Here is a tiny trained network, its code and every weight. The questions are about switching its units off for an input and a class, where a switched-off unit gives its printed mean instead of its output.

import numpy as np


def w(rows, s, z=0):
    codes = np.array(rows[::2]) - 128.0
    scale = np.full(codes.shape[1], s)
    scale[-1] = z or s
    return codes * scale


def norm(h):
    return h / np.sqrt((h * h).mean(-1, keepdims=True) + 1e-5)


def f(y):
    return y / 2 * (1 + np.tanh(0.7978845608 * (y + 0.044715 * y**3)))


def log_softmax(a):
    a = a - a.max(-1, keepdims=True)
    return a - np.log(np.exp(a).sum(-1, keepdims=True))


def net(x, mask):
    res = np.array(x, float).reshape(1, 2) / 4 @ E
    u = 0
    for l in range(3):
        y = f(norm(res) @ A[l][:, :-1].T + A[l][:, -1])
        res = res + np.where(mask[u : u + 10], y, B[l][:, -1]) @ B[l][:, :-1]
        u += 10
    return log_softmax(norm(res)[-1] @ U[:, :-1].T + U[:, -1])


A, B = {}, {}
E = w([
[23,202,152],'x0',
[122,91,251],'x1',
],0.0029)
A[0] = w([
[255,244,121,55],'0.n1',
[127,125,127,127],'0.n2',
[201,221,143,101],'0.n3',
[193,201,160,3],'0.n4',
[152,153,136,121],'0.n5',
[131,147,129,115],'0.n6',
[153,141,120,97],'0.n7',
[145,138,132,119],'0.n8',
[155,171,138,120],'0.n9',
[128,132,129,127],'0.n10',
],0.0046,0.0047)
B[0] = w([
[83,106,141,62],'0.n1',
[128,129,128,126],'0.n2',
[120,118,131,88],'0.n3',
[45,6,71,2],'0.n4',
[127,130,128,115],'0.n5',
[129,118,127,108],'0.n6',
[122,129,132,82],'0.n7',
[127,133,129,112],'0.n8',
[127,122,128,115],'0.n9',
[129,126,127,127],'0.n10',
],0.014,0.0013)
A[1] = w([
[95,53,197,41],'1.n1',
[2,147,110,158],'1.n2',
[95,56,194,57],'1.n3',
[89,106,19,3],'1.n4',
[112,109,102,237],'1.n5',
[137,121,125,93],'1.n6',
[150,24,81,60],'1.n7',
[96,108,38,17],'1.n8',
[109,120,116,14],'1.n9',
[149,48,90,7],'1.n10',
],0.01,0.00075)
B[1] = w([
[119,238,118,103],'1.n1',
[207,19,225,240],'1.n2',
[126,231,113,95],'1.n3',
[107,249,130,172],'1.n4',
[132,152,195,39],'1.n5',
[75,149,162,114],'1.n6',
[152,72,236,114],'1.n7',
[114,226,144,123],'1.n8',
[186,129,151,2],'1.n9',
[117,99,241,77],'1.n10',
],0.015,0.00084)
A[2] = w([
[76,79,94,115],'2.n1',
[123,55,187,103],'2.n2',
[83,69,101,130],'2.n3',
[15,73,32,72],'2.n4',
[112,127,142,72],'2.n5',
[124,125,138,79],'2.n6',
[136,255,130,7],'2.n7',
[123,26,236,61],'2.n8',
[126,227,130,58],'2.n9',
[164,99,93,88],'2.n10',
],0.0097,0.0013)
B[2] = w([
[97,132,156,130],'2.n1',
[184,125,106,193],'2.n2',
[99,149,155,136],'2.n3',
[42,6,176,163],'2.n4',
[140,128,94,116],'2.n5',
[126,129,115,121],'2.n6',
[111,230,172,247],'2.n7',
[254,87,151,253],'2.n8',
[122,188,154,213],'2.n9',
[118,159,166,149],'2.n10',
],0.019,0.0051)
U = w([
[112,254,156,202],'0',
[234,87,148,195],'1',
[56,56,155,194],'2',
[110,127,66,7],'3',
[112,127,83,14],'4',
[113,127,79,11],'5',
[109,127,67,2],'6',
],0.017,0.008)

Each question gives the input, the list of numbers given to net, and the class t.
The units are the neurons (one row each of A and B). Each row of codes is followed by its name. A weight is (code - 128) times the scale printed after its matrix; where a second scale follows, it is the last column's (A, B and U).
mask holds one flag per neuron, layer by layer. A switched-off neuron (its flag False) gives its mean, the last column of its row in B, instead of its output. The means were averaged over made-up inputs and are rounded, as every weight is.
A unit's drop is (log p(t) with every unit on - log p(t) with that unit switched off) / (log p(t) with every unit on - log p(t) with every unit switched off).
The circuit of an input: a set's keep is (log p(t) with only the set's units on - log p(t) with every unit switched off) / (log p(t) with every unit on - log p(t) with every unit switched off). Starting from the 12 units with the biggest drops (on a tie, the unit counted first), units are removed one at a time, each time the one whose removal leaves the highest keep (on an exact tie, the one counted first), for as long as the keep stays at least 0.8.
units of the circuit, in order: the units of the circuit, biggest drop first
most important unit: the unit with the biggest drop
k most important neurons: the k neurons with the biggest drops, biggest first
k most important neurons of layer l: the k neurons of layer l with the biggest drops, biggest first
drop when u is switched off: that unit's drop, to one decimal
input [7,-3], class 1: units of the circuit, in order -> [1.n2]
input [-4,4], class 0: units of the circuit, in order -> [1.n2 2.n8]
input [-8,8], class 0: units of the circuit, in order -> [1.n1 2.n8]
input [4,-2], class 1: units of the circuit, in order -> [1.n2 2.n7]
input [-3,3], class 2: 2 most important neurons -> [1.n2 1.n7]
input [8,7], class 1: 3 most important neurons of layer 1 -> [1.n2 1.n4 1.n8]
input [-6,7], class 0: 2 most important neurons -> [1.n1 1.n3]
input [2,3], class 2: 2 most important neurons -> [1.n2 2.n4]
input [1,-3], class 2: 2 most important neurons -> [2.n4 1.n4]
input [0,3], class 2: 2 most important neurons -> [1.n2 2.n4]
input [-1,2], class 2: drop when 1.n2 is switched off -> 0.2
input [1,1], class 2: drop when 1.n2 is switched off -> 0.6
input [-4,-5], class 0: drop when 0.n4 is switched off -> 0.0
input [-3,0], class 2: 2 most important neurons -> [1.n2 1.n7]
input [5,4], class 1: most important unit -> 1.n4
